Below is a small trained network, with its code and all its weights. Each question gives an input and a target symbol and asks what happens when units are switched off, that is, made to give their printed mean instead of their output.

import numpy as np


def w(rows, s, z=0):
    codes = np.array(rows[::2]) - 128.0
    scale = np.full(codes.shape[1], s)
    scale[-1] = z or s
    return codes * scale


def norm(h):
    return h / np.sqrt((h * h).mean(-1, keepdims=True) + 1e-5)


def f(y):
    return np.maximum(y, 0)


def softmax(a):
    e = np.exp(a - a.max(-1, keepdims=True))
    return e / e.sum(-1, keepdims=True)


def log_softmax(a):
    a = a - a.max(-1, keepdims=True)
    return a - np.log(np.exp(a).sum(-1, keepdims=True))


def net(x, mask):
    ids = ['αβγζθλμξπσ'.index(c) for c in x.split()]
    T = len(ids)
    res = E[ids] + P[:T]
    u = 0
    for l in range(2):
        q, k, v = (norm(res) @ M[l].T for M in (Q, K, V))
        z = softmax(np.where(np.tri(T) > 0, q @ k.T / 2**0.5, -1e9)) @ v
        res = res + np.where(mask[u], z, O[l][:, -1]) @ O[l][:, :-1]
        u += 1
        y = f(norm(res) @ A[l][:, :-1].T + A[l][:, -1])
        res = res + np.where(mask[u : u + 4], y, B[l][:, -1]) @ B[l][:, :-1]
        u += 4
    return log_softmax(norm(res)[-1] @ U[:, :-1].T + U[:, -1])


Q, K, V, O, A, B = {}, {}, {}, {}, {}, {}
E = w([
[105,94,123,172,99,147],'α',
[90,106,130,122,209,115],'β',
[124,93,129,166,90,151],'γ',
[114,131,161,135,106,120],'ζ',
[184,240,214,205,144,235],'θ',
[125,102,142,160,90,141],'λ',
[131,6,86,87,119,18],'μ',
[150,112,154,143,94,151],'ξ',
[116,198,23,124,33,116],'π',
[255,189,128,33,190,153],'σ',
],0.007)
P = w([
[153,156,169,139,126,97],'0',
[121,99,148,3,101,202],'1',
[118,160,132,100,107,121],'2',
[202,148,118,240,198,36],'3',
[138,169,126,133,143,85],'4',
[109,96,138,53,106,162],'5',
[143,160,134,118,132,101],'6',
],0.005)
Q[0] = w([
[248,217,68,185,160,31],'0.h0',
[178,70,67,167,253,75],'0.h0',
],0.0057)
K[0] = w([
[5,140,160,55,90,220],'0.h0',
[126,24,150,2,103,200],'0.h0',
],0.0059)
V[0] = w([
[180,101,160,85,122,60],'0.h0',
[2,99,162,133,148,103],'0.h0',
],0.0053)
O[0] = w([
[211,41,134,33,213,3,254],'0.h0',
[26,81,205,168,157,145,125],'0.h0',
],0.0043,0.0021)
A[0] = w([
[80,138,68,9,113,200,82],'0.n0',
[105,40,95,137,109,63,166],'0.n1',
[181,97,252,160,104,194,143],'0.n2',
[88,130,19,81,247,94,8],'0.n3',
],0.0034,0.0015)
B[0] = w([
[124,202,90,254,109,102,201],'0.n0',
[198,54,74,98,131,204,255],'0.n1',
[14,83,77,208,133,108,225],'0.n2',
[2,181,59,150,131,217,165],'0.n3',
],0.0038,0.0022)
Q[1] = w([
[152,148,99,194,254,101],'1.h0',
[78,78,135,81,138,119],'1.h0',
],0.0088)
K[1] = w([
[77,84,162,2,54,218],'1.h0',
[115,74,132,154,161,65],'1.h0',
],0.0081)
V[1] = w([
[184,166,253,151,115,127],'1.h0',
[92,238,146,87,239,101],'1.h0',
],0.0032)
O[1] = w([
[205,143,228,254,114,195,173],'1.h0',
[122,186,115,99,238,152,2],'1.h0',
],0.0055,0.00084)
A[1] = w([
[76,176,156,181,117,201,250],'1.n0',
[22,114,106,127,242,154,81],'1.n1',
[145,109,3,177,104,170,151],'1.n2',
[140,59,189,229,170,86,53],'1.n3',
],0.0051,0.0017)
B[1] = w([
[136,124,103,172,208,85,201],'1.n0',
[117,143,2,88,109,228,164],'1.n1',
[116,186,182,91,145,102,218],'1.n2',
[101,134,126,67,115,189,252],'1.n3',
],0.0081,0.0032)
U = w([
[41,94,123,215,142,106,99],'α',
[86,141,41,102,180,188,143],'β',
[95,114,131,169,67,113,41],'γ',
[104,97,209,101,160,226,137],'ζ',
[171,152,151,208,197,148,252],'θ',
[122,107,141,156,72,131,89],'λ',
[140,48,117,74,150,65,208],'μ',
[219,135,176,134,57,135,41],'ξ',
[128,232,88,121,92,91,182],'π',
[247,172,127,68,182,143,57],'σ',
],0.011,0.0035)

Each question gives the input, a string of symbols that net reads in full, and the target symbol t.
The units are the heads (2 rows each of Q, K, V and O) and the neurons (one row each of A and B). Each row of codes is followed by its name. A weight is (code - 128) times the scale printed after its matrix; where a second scale follows, it is the last column's (O, A, B and U).
mask holds one flag per unit, layer by layer, with each layer's heads first. A switched-off unit (its flag False) gives its mean, the last column of its rows in O or B, instead of its output. The means were averaged over made-up inputs and are rounded, as every weight is.
A unit's drop is (log p(t) with every unit on - log p(t) with that unit switched off) / (log p(t) with every unit on - log p(t) with every unit switched off).
The circuit of an input: a set's keep is (log p(t) with only the set's units on - log p(t) with every unit switched off) / (log p(t) with every unit on - log p(t) with every unit switched off). Starting from all 10 units, units are removed one at a time, each time the one whose removal leaves the highest keep (on an exact tie, the one counted first), for as long as the keep stays at least 0.8.
units of the circuit, in order: the units of the circuit, biggest drop first
most important unit: the unit with the biggest drop
k most important neurons: the k neurons with the biggest drops, biggest first
top k neurons in layer l: the k neurons of layer l with the biggest drops, biggest first
drop of u: that unit's drop, to one decimal
input ξ ξ ζ ζ, target ξ: most important unit -> 1.h0
input γ ζ π μ ζ ζ α, target ζ: top 2 neurons in layer 1 -> (1.n2; 1.n0)
input ξ ζ μ ξ ζ, target μ: units of the circuit, in order -> (0.h0; 1.n2)
input θ ζ β ζ ζ, target β: top 2 neurons in layer 0 -> (0.n0; 0.n1)
input ζ α β μ λ λ, target μ: units of the circuit, in order -> (0.h0; 1.n3)
input α α γ θ σ ζ, target θ: units of the circuit, in order -> (1.h0; 0.h0; 1.n0)
input β ζ ξ, target β: units of the circuit, in order -> (1.n1; 1.h0)
input μ ζ ζ ζ β β ζ, target β: units of the circuit, in order -> (0.h0; 1.h0; 1.n1)
input ζ ζ ζ β σ γ, target β: units of the circuit, in order -> (1.h0; 1.n1)
input ξ ζ ξ, target ξ: units of the circuit, in order -> (0.h0; 1.h0)
input ζ μ ζ ξ ζ ξ, target ξ: units of the circuit, in order -> (0.h0; 1.h0; 1.n3; 0.n0)
input ζ α ζ μ α, target ζ: units of the circuit, in order -> (1.n3; 1.n2)
input σ μ ζ α μ α, target α: units of the circuit, in order -> (0.h0; 1.n3; 0.n0; 1.n0)
input μ ζ λ, target μ: units of the circuit, in order -> (0.h0)
input β β μ π ζ ζ ξ, target ζ: units of the circuit, in order -> (1.n3; 0.n2)
input α α γ, target α: units of the circuit, in order -> (0.h0; 1.n0)
input ζ μ θ β, target β: 2 most important neurons -> (1.n1; 0.n3)
input λ ζ μ ζ, target ζ: 2 most important neurons -> (1.n3; 0.n1)
input α μ λ, target α: 2 most important neurons -> (1.n0; 0.n2)
input β π π π θ ξ, target π: most important neuron -> (1.n2)
input θ μ θ α π α, target α: 3 most important neurons -> (1.n0; 1.n3; 0.n0)
input μ ξ π π ξ γ, target π: 2 most important neurons -> (1.n2; 0.n0)
input ζ β μ ξ, target β: drop of 1.h0 -> 0.6
input β α μ γ, target α: drop of 1.n1 -> 0.1
input γ β μ ζ ξ, target μ: drop of 1.h0 -> 0.7
input γ ζ μ μ ζ, target μ: top 2 neurons in layer 0 -> (0.n2; 0.n0)
